Below are the code and all the weights of a small trained network. Each question names an input and a target symbol and asks about switching units off, where a switched-off unit gives its printed mean instead of its output.

import numpy as np


def w(rows, s, z=0):
    codes = np.array(rows[::2]) - 128.0
    scale = np.full(codes.shape[1], s)
    scale[-1] = z or s
    return codes * scale


def f(y):
    return y / 2 * (1 + np.tanh(0.7978845608 * (y + 0.044715 * y**3)))


def softmax(a):
    e = np.exp(a - a.max(-1, keepdims=True))
    return e / e.sum(-1, keepdims=True)


def log_softmax(a):
    a = a - a.max(-1, keepdims=True)
    return a - np.log(np.exp(a).sum(-1, keepdims=True))


def net(x, mask):
    ids = ['ΘΣΦβεζλξτ'.index(c) for c in x.split()]
    T = len(ids)
    res = E[ids] + P[:T]
    r = res
    for j in range(3):
        rows = slice(2 * j, 2 * j + 2)
        q, k, v = (r @ M[0][rows].T for M in (Q, K, V))
        z = softmax(np.where(np.tri(T) > 0, q @ k.T / 2**0.5, -1e9)) @ v
        o = O[0][rows]
        res = res + np.where(mask[j], z, o[:, -1]) @ o[:, :-1]
    y = f(res @ A[0][:, :-1].T + A[0][:, -1])
    res = res + np.where(mask[3:7], y, B[0][:, -1]) @ B[0][:, :-1]
    return log_softmax(res[-1] @ U[:, :-1].T + U[:, -1])


Q, K, V, O, A, B = {}, {}, {}, {}, {}, {}
E = w([
[168,170,180,69,72],'Θ',
[10,153,130,93,122],'Σ',
[107,231,130,188,88],'Φ',
[245,99,110,5,210],'β',
[64,108,152,77,137],'ε',
[187,91,243,212,172],'ζ',
[122,106,169,102,33],'λ',
[159,112,159,107,66],'ξ',
[92,162,77,123,209],'τ',
],0.011)
P = w([
[3,30,241,11,114],'0',
[63,108,154,65,133],'1',
[91,160,131,74,148],'2',
[114,154,109,107,158],'3',
[122,143,92,127,148],'4',
[130,141,87,152,147],'5',
[142,157,86,156,146],'6',
[153,160,94,163,147],'7',
[145,159,83,189,140],'8',
[165,167,90,178,150],'9',
],0.0048)
Q[0] = w([
[57,201,159,142,104],'H1',
[79,169,75,173,220],'H1',
[78,201,193,113,52],'H2',
[56,159,142,118,33],'H2',
[115,130,51,247,118],'H3',
[219,98,189,254,156],'H3',
],0.0065)
K[0] = w([
[57,41,227,196,122],'H1',
[20,171,77,183,168],'H1',
[38,148,123,153,169],'H2',
[9,151,117,139,112],'H2',
[123,188,3,200,203],'H3',
[243,182,162,238,145],'H3',
],0.0066)
V[0] = w([
[66,188,203,119,72],'H1',
[79,113,213,154,3],'H1',
[197,176,136,103,85],'H2',
[175,149,127,120,212],'H2',
[75,187,28,148,153],'H3',
[125,68,90,157,130],'H3',
],0.0074)
O[0] = w([
[21,147,137,140,136,250],'H1',
[6,172,234,110,63,103],'H1',
[142,140,124,63,216,36],'H2',
[146,7,68,90,168,137],'H2',
[176,253,12,149,111,148],'H3',
[224,167,200,160,48,59],'H3',
],0.0057,0.002)
A[0] = w([
[105,100,160,196,122,113],'N1',
[63,98,103,37,200,237],'N2',
[154,56,112,76,83,254],'N3',
[254,140,35,131,190,62],'N4',
],0.008,0.0019)
B[0] = w([
[165,140,175,151,172,142],'N1',
[63,74,77,89,200,250],'N2',
[204,124,157,32,110,153],'N3',
[185,254,198,144,101,253],'N4',
],0.0083,0.0049)
U = w([
[57,18,52,96,188,175],'Θ',
[103,131,66,136,169,201],'Σ',
[117,254,127,212,104,190],'Φ',
[176,119,144,66,150,5],'β',
[162,101,102,107,40,236],'ε',
[164,71,198,222,184,167],'ζ',
[119,143,180,111,90,29],'λ',
[147,97,127,126,105,60],'ξ',
[134,103,136,123,128,12],'τ',
],0.0075,0.003)

Each question gives the input, a string of symbols that net reads in full, and the target symbol t.
The units are the heads (2 rows each of Q, K, V and O) and the neurons (one row each of A and B). Each row of codes is followed by its name. A weight is (code - 128) times the scale printed after its matrix; where a second scale follows, it is the last column's (O, A, B and U).
mask holds one flag per unit, heads first, then neurons. A switched-off unit (its flag False) gives its mean, the last column of its rows in O or B, instead of its output. The means were averaged over made-up inputs and are rounded, as every weight is.
A unit's drop is (log p(t) with every unit on - log p(t) with that unit switched off) / (log p(t) with every unit on - log p(t) with every unit switched off).
The circuit of an input: a set's keep is (log p(t) with only the set's units on - log p(t) with every unit switched off) / (log p(t) with every unit on - log p(t) with every unit switched off). Starting from all 7 units, units are removed one at a time, each time the one whose removal leaves the highest keep (on an exact tie, the one counted first), for as long as the keep stays at least 0.8.
circuit, biggest first: the units of the circuit, biggest drop first
top k neurons: the k neurons with the biggest drops, biggest first
which heads matter: for each layer, one digit per head in row order, 1 if its drop is at least 0.15 and else 0, layers parted by /
drop when u is switched off: that unit's drop, to one decimal
input ε Σ λ τ τ τ β, target β: which heads matter	110
input Θ λ λ Φ λ Σ, target Θ: which heads matter	001
input ε ξ ζ Σ β, target β: which heads matter	110
input Σ τ Σ τ τ τ Θ ζ τ τ, target Φ: circuit, biggest first	N4, H3, H1
input ξ τ τ ε, target Θ: circuit, biggest first	N4, N2
input Θ Θ τ, target Θ: top 2 neurons	N2, N4
input Θ τ Θ, target Θ: which heads matter	001
input τ Θ λ β τ Φ Σ, target Θ: which heads matter	000
input λ ξ τ, target Θ: circuit, biggest first	N4, N2
input Θ ε Φ Σ τ τ ε, target Θ: top neuron	N4
input λ τ Σ τ τ τ Φ Φ τ, target Φ: drop when N4 is switched off	0.6
input Θ Θ τ Θ, target Θ: drop when H3 is switched off	0.5
